Here is a tiny trained network, its code and every weight. The questions are about switching its units off for an input and a target symbol, where a switched-off unit gives its printed mean instead of its output.

import numpy as np


def w(rows, s, z=0):
    codes = np.array(rows[::2]) - 128.0
    scale = np.full(codes.shape[1], s)
    scale[-1] = z or s
    return codes * scale


def norm(h):
    return h / np.sqrt((h * h).mean(-1, keepdims=True) + 1e-5)


def f(y):
    return np.maximum(y, 0)


def softmax(a):
    e = np.exp(a - a.max(-1, keepdims=True))
    return e / e.sum(-1, keepdims=True)


def log_softmax(a):
    a = a - a.max(-1, keepdims=True)
    return a - np.log(np.exp(a).sum(-1, keepdims=True))


def net(x, mask):
    ids = ['αβγδηθλμψω'.index(c) for c in x.split()]
    T = len(ids)
    res = E[ids] + P[:T]
    r = norm(res)
    for j in range(2):
        rows = slice(3 * j, 3 * j + 3)
        q, k, v = (r @ M[0][rows].T for M in (Q, K, V))
        z = softmax(np.where(np.tri(T) > 0, q @ k.T / 3**0.5, -1e9)) @ v
        o = O[0][rows]
        res = res + np.where(mask[j], z, o[:, -1]) @ o[:, :-1]
    y = f(norm(res) @ A[0][:, :-1].T + A[0][:, -1])
    res = res + np.where(mask[2:14], y, B[0][:, -1]) @ B[0][:, :-1]
    return log_softmax(norm(res)[-1] @ U[:, :-1].T + U[:, -1])


Q, K, V, O, A, B = {}, {}, {}, {}, {}, {}
E = w([
[138,85,117,93,98,104,178,59,85],'α',
[77,153,138,138,167,42,158,112,78],'β',
[114,121,215,21,58,109,68,249,56],'γ',
[77,163,99,102,114,33,111,57,112],'δ',
[155,190,78,139,130,47,116,72,75],'η',
[76,177,119,206,156,144,127,158,57],'θ',
[171,123,176,190,150,196,166,140,122],'λ',
[142,156,151,91,183,127,83,59,104],'μ',
[77,79,157,152,134,208,196,120,77],'ψ',
[90,134,170,197,74,117,141,125,176],'ω',
],0.013)
P = w([
[149,94,132,110,149,24,253,224,178],'0',
[127,177,192,131,161,152,206,75,24],'1',
[101,138,153,125,172,154,156,90,42],'2',
[88,112,134,123,172,150,123,95,48],'3',
[88,107,109,136,170,146,95,100,51],'4',
[87,90,103,137,173,143,72,104,60],'5',
[96,73,92,132,177,156,57,102,65],'6',
],0.0056)
Q[0] = w([
[128,189,207,104,230,165,37,1,14],'H0',
[23,113,130,80,99,27,22,31,81],'H0',
[208,76,104,82,123,125,174,66,227],'H0',
[164,141,190,198,87,68,109,114,130],'H1',
[160,196,99,100,125,145,157,135,175],'H1',
[136,134,68,77,181,133,115,171,62],'H1',
],0.0063)
K[0] = w([
[176,166,104,3,153,185,65,162,82],'H0',
[125,153,184,56,32,63,70,154,95],'H0',
[119,103,107,154,152,130,122,12,182],'H0',
[110,77,127,142,92,155,149,139,100],'H1',
[99,113,136,172,183,120,163,72,128],'H1',
[146,114,152,59,179,125,88,133,199],'H1',
],0.0074)
V[0] = w([
[145,154,171,66,126,99,62,132,122],'H0',
[71,156,181,219,71,115,174,106,127],'H0',
[77,149,137,86,83,79,86,178,153],'H0',
[165,156,241,15,81,141,2,160,103],'H1',
[109,169,71,68,105,165,104,109,147],'H1',
[175,138,136,144,158,165,111,68,103],'H1',
],0.0068)
O[0] = w([
[164,105,132,43,71,182,217,203,201,255],'H0',
[172,54,117,69,197,134,7,129,135,164],'H0',
[207,197,118,45,223,151,160,55,110,121],'H0',
[134,16,82,153,164,91,2,152,227,79],'H1',
[77,206,159,155,179,168,73,91,98,1],'H1',
[160,91,163,201,168,101,139,134,58,164],'H1',
],0.0057,0.0031)
A[0] = w([
[137,145,90,132,176,203,139,176,133,17],'N0',
[108,91,105,143,143,106,121,126,161,128],'N1',
[151,105,149,112,109,110,136,138,130,103],'N2',
[128,116,124,145,166,138,96,131,121,4],'N3',
[173,119,96,124,120,146,85,138,195,33],'N4',
[100,137,115,176,34,76,255,167,110,154],'N5',
[134,184,96,142,153,81,127,105,114,158],'N6',
[117,185,195,141,85,177,175,180,126,171],'N7',
[101,204,161,165,92,107,168,159,128,153],'N8',
[121,103,103,113,130,160,125,118,102,133],'N9',
[122,147,157,153,98,140,173,88,109,207],'N10',
[84,140,88,92,123,149,97,135,187,101],'N11',
],0.014,0.0036)
B[0] = w([
[150,151,202,123,109,79,149,136,138,134],'N0',
[107,197,132,123,112,156,182,136,125,138],'N1',
[99,116,88,137,126,126,78,127,129,147],'N2',
[117,162,68,79,80,95,105,96,132,137],'N3',
[110,180,123,207,101,254,186,176,49,137],'N4',
[136,195,100,192,126,211,174,115,20,247],'N5',
[127,95,155,178,107,145,88,169,177,175],'N6',
[124,228,75,109,90,111,205,69,128,188],'N7',
[148,113,100,131,101,187,206,81,98,184],'N8',
[134,121,139,146,122,74,94,109,151,153],'N9',
[135,95,105,188,141,157,110,222,104,222],'N10',
[79,152,124,200,105,146,93,100,72,140],'N11',
],0.0081,0.014)
U = w([
[77,153,98,91,228,112,173,162,152,2],'α',
[173,215,246,133,118,53,156,163,134,19],'β',
[131,190,101,172,81,196,235,110,89,224],'γ',
[136,154,131,14,61,154,129,227,127,120],'δ',
[183,172,187,89,234,191,89,62,130,112],'η',
[182,29,82,69,91,125,182,83,140,63],'θ',
[81,160,95,117,82,80,63,33,118,172],'λ',
[255,160,71,142,123,92,117,160,183,11],'μ',
[78,85,183,196,138,199,36,186,87,92],'ψ',
[112,68,231,112,97,146,205,91,174,225],'ω',
],0.006,0.00086)

Each question gives the input, a string of symbols that net reads in full, and the target symbol t.
The units are the heads (3 rows each of Q, K, V and O) and the neurons (one row each of A and B). Each row of codes is followed by its name. A weight is (code - 128) times the scale printed after its matrix; where a second scale follows, it is the last column's (O, A, B and U).
mask holds one flag per unit, heads first, then neurons. A switched-off unit (its flag False) gives its mean, the last column of its rows in O or B, instead of its output. The means were averaged over made-up inputs and are rounded, as every weight is.
A unit's drop is (log p(t) with every unit on - log p(t) with that unit switched off) / (log p(t) with every unit on - log p(t) with every unit switched off).
The circuit of an input: a set's keep is (log p(t) with only the set's units on - log p(t) with every unit switched off) / (log p(t) with every unit on - log p(t) with every unit switched off). Starting from the 12 units with the biggest drops (on a tie, the unit counted first), units are removed one at a time, each time the one whose removal leaves the highest keep (on an exact tie, the one counted first), for as long as the keep stays at least 0.8.
units of the circuit, in order: the units of the circuit, biggest drop first
top k neurons: the k neurons with the biggest drops, biggest first
heads that matter: for each layer, one digit per head in row order, 1 if its drop is at least 0.15 and else 0, layers parted by /
drop of u: that unit's drop, to one decimal
input θ ω μ δ β θ, target ψ: units of the circuit, in order	(H0; N7; N5)
input α μ μ γ δ η μ, target η: top 2 neurons	(N5; N10)
input μ μ μ μ, target λ: units of the circuit, in order	(H1; N10; N5; N3)
input η δ δ ω γ δ, target λ: units of the circuit, in order	(H1; N5)
input ψ δ δ, target ψ: top 4 neurons	(N7; N6; N5; N8)
input η γ μ μ ψ β λ, target ψ: units of the circuit, in order	(H1; H0; N5)
input α δ μ μ δ, target ψ: heads that matter	01
input γ δ μ ω θ θ ψ, target ω: top 4 neurons	(N5; N10; N0; N7)
input μ η θ μ γ μ δ, target λ: top 4 neurons	(N10; N5; N11; N8)
input ω α μ ω ω, target λ: units of the circuit, in order	(H0; N10; N5)
input θ μ β δ μ θ, target ψ: units of the circuit, in order	(N7; H0; N5)
input α ω γ η ψ, target ω: top 2 neurons	(N5; N0)
input λ θ ω γ ω δ η, target μ: top 2 neurons	(N5; N6)
input ω μ ω γ μ η, target μ: units of the circuit, in order	(H1; N5; H0; N6)
input μ γ ψ α, target θ: top 3 neurons	(N5; N7; N10)
input ω ω ω, target λ: top neuron	(N10)
input γ α δ β, target α: top neuron	(N5)
input δ μ μ μ, target λ: drop of N7	0.1
input δ δ γ ω δ θ, target β: drop of N11	0.0
input β μ ω μ γ, target δ: drop of H0	1.0
